Here is a tiny trained network, its code and every weight. The questions are about switching its units off for an input and a target symbol, where a switched-off unit gives its printed mean instead of its output.

import numpy as np


def w(rows, s, z=0):
    codes = np.array(rows[::2]) - 128.0
    scale = np.full(codes.shape[1], s)
    scale[-1] = z or s
    return codes * scale


def f(y):
    return y / 2 * (1 + np.tanh(0.7978845608 * (y + 0.044715 * y**3)))


def softmax(a):
    e = np.exp(a - a.max(-1, keepdims=True))
    return e / e.sum(-1, keepdims=True)


def log_softmax(a):
    a = a - a.max(-1, keepdims=True)
    return a - np.log(np.exp(a).sum(-1, keepdims=True))


def net(x, mask):
    ids = ['αβζθλμξπστφω'.index(c) for c in x.split()]
    T = len(ids)
    res = E[ids] + P[:T]
    q, k, v = (res @ M[0].T for M in (Q, K, V))
    z = softmax(np.where(np.tri(T) > 0, q @ k.T / 4**0.5, -1e9)) @ v
    res = res + np.where(mask[0], z, O[0][:, -1]) @ O[0][:, :-1]
    y = f(res @ A[0][:, :-1].T + A[0][:, -1])
    res = res + np.where(mask[1:9], y, B[0][:, -1]) @ B[0][:, :-1]
    return log_softmax(res[-1] @ U[:, :-1].T + U[:, -1])


Q, K, V, O, A, B = {}, {}, {}, {}, {}, {}
E = w([
[120,185,98],'α',
[233,232,152],'β',
[120,216,133],'ζ',
[120,245,155],'θ',
[170,154,84],'λ',
[202,161,129],'μ',
[143,97,98],'ξ',
[199,61,102],'π',
[91,142,65],'σ',
[141,139,84],'τ',
[72,145,64],'φ',
[104,155,92],'ω',
],0.012)
P = w([
[208,99,2],'0',
[160,222,100],'1',
[154,217,93],'2',
[150,215,92],'3',
[138,201,91],'4',
[148,207,91],'5',
[151,203,90],'6',
[153,203,83],'7',
[167,204,89],'8',
],0.0085)
Q[0] = w([
[157,138,54],'h0',
[2,22,166],'h0',
[64,10,243],'h0',
[154,133,39],'h0',
],0.0095)
K[0] = w([
[152,55,68],'h0',
[46,205,185],'h0',
[14,254,234],'h0',
[143,58,15],'h0',
],0.0087)
V[0] = w([
[196,20,76],'h0',
[226,105,222],'h0',
[21,30,12],'h0',
[254,191,158],'h0',
],0.0084)
O[0] = w([
[253,68,184,255],'h0',
[195,83,17,55],'h0',
[133,148,254,205],'h0',
[203,153,31,205],'h0',
],0.0087,0.0066)
A[0] = w([
[4,130,141,2],'n0',
[156,132,6,32],'n1',
[60,29,155,24],'n2',
[147,78,212,124],'n3',
[145,23,246,196],'n4',
[100,239,39,145],'n5',
[150,154,3,2],'n6',
[13,176,228,52],'n7',
],0.007,0.0054)
B[0] = w([
[234,59,42,114],'n0',
[88,2,117,194],'n1',
[116,105,114,113],'n2',
[23,18,204,194],'n3',
[82,12,189,248],'n4',
[17,152,53,254],'n5',
[89,7,163,192],'n6',
[19,33,156,192],'n7',
],0.0071,0.0049)
U = w([
[153,244,101,190],'α',
[75,43,72,1],'β',
[74,214,38,231],'ζ',
[20,167,66,134],'θ',
[255,194,84,80],'λ',
[199,95,39,99],'μ',
[202,48,154,145],'ξ',
[156,75,131,67],'π',
[105,55,181,131],'σ',
[192,154,148,166],'τ',
[83,53,164,112],'φ',
[116,184,164,203],'ω',
],0.0074,0.0058)

Each question gives the input, a string of symbols that net reads in full, and the target symbol t.
The units are the heads (4 rows each of Q, K, V and O) and the neurons (one row each of A and B). Each row of codes is followed by its name. A weight is (code - 128) times the scale printed after its matrix; where a second scale follows, it is the last column's (O, A, B and U).
mask holds one flag per unit, heads first, then neurons. A switched-off unit (its flag False) gives its mean, the last column of its rows in O or B, instead of its output. The means were averaged over made-up inputs and are rounded, as every weight is.
A unit's drop is (log p(t) with every unit on - log p(t) with that unit switched off) / (log p(t) with every unit on - log p(t) with every unit switched off).
The circuit of an input: a set's keep is (log p(t) with only the set's units on - log p(t) with every unit switched off) / (log p(t) with every unit on - log p(t) with every unit switched off). Starting from all 9 units, units are removed one at a time, each time the one whose removal leaves the highest keep (on an exact tie, the one counted first), for as long as the keep stays at least 0.8.
units of the circuit, in order: the units of the circuit, biggest drop first
k most important neurons: the k neurons with the biggest drops, biggest first
drop of u: that unit's drop, to one decimal
input φ θ λ, target φ: units of the circuit, in order : (h0, n7)
input μ β α σ λ τ σ α, target μ: units of the circuit, in order : (h0)
input ζ ω σ, target ζ: units of the circuit, in order : (h0, n5, n4)
input β ξ ξ θ, target β: units of the circuit, in order : (h0, n6, n1)
input ζ ζ λ α, target ζ: units of the circuit, in order : (h0, n5)
input ζ ζ τ β σ σ ω μ, target ζ: units of the circuit, in order : (h0, n5)
input μ τ μ ζ β, target μ: 2 most important neurons : (n1, n6)
input σ θ θ, target σ: units of the circuit, in order : (h0, n7)
input ξ τ σ ζ φ μ β, target ξ: units of the circuit, in order : (h0, n4)
input θ σ μ ω, target θ: units of the circuit, in order : (h0, n5)
input σ φ α μ ξ α φ, target σ: units of the circuit, in order : (h0, n7)
input σ θ ξ σ β ζ τ ω, target σ: 2 most important neurons : (n7, n4)
input σ ζ ζ σ, target σ: units of the circuit, in order : (h0, n4)
input θ σ ζ φ, target θ: units of the circuit, in order : (h0)
input μ ω σ σ ξ τ α λ λ, target μ: drop of h0 : 1.1
input μ ζ σ θ φ φ σ ω, target μ: drop of h0 : 1.0
input ζ φ ξ β, target ζ: drop of n4 : 0.0
input φ φ θ τ σ, target φ: drop of n7 : 0.3
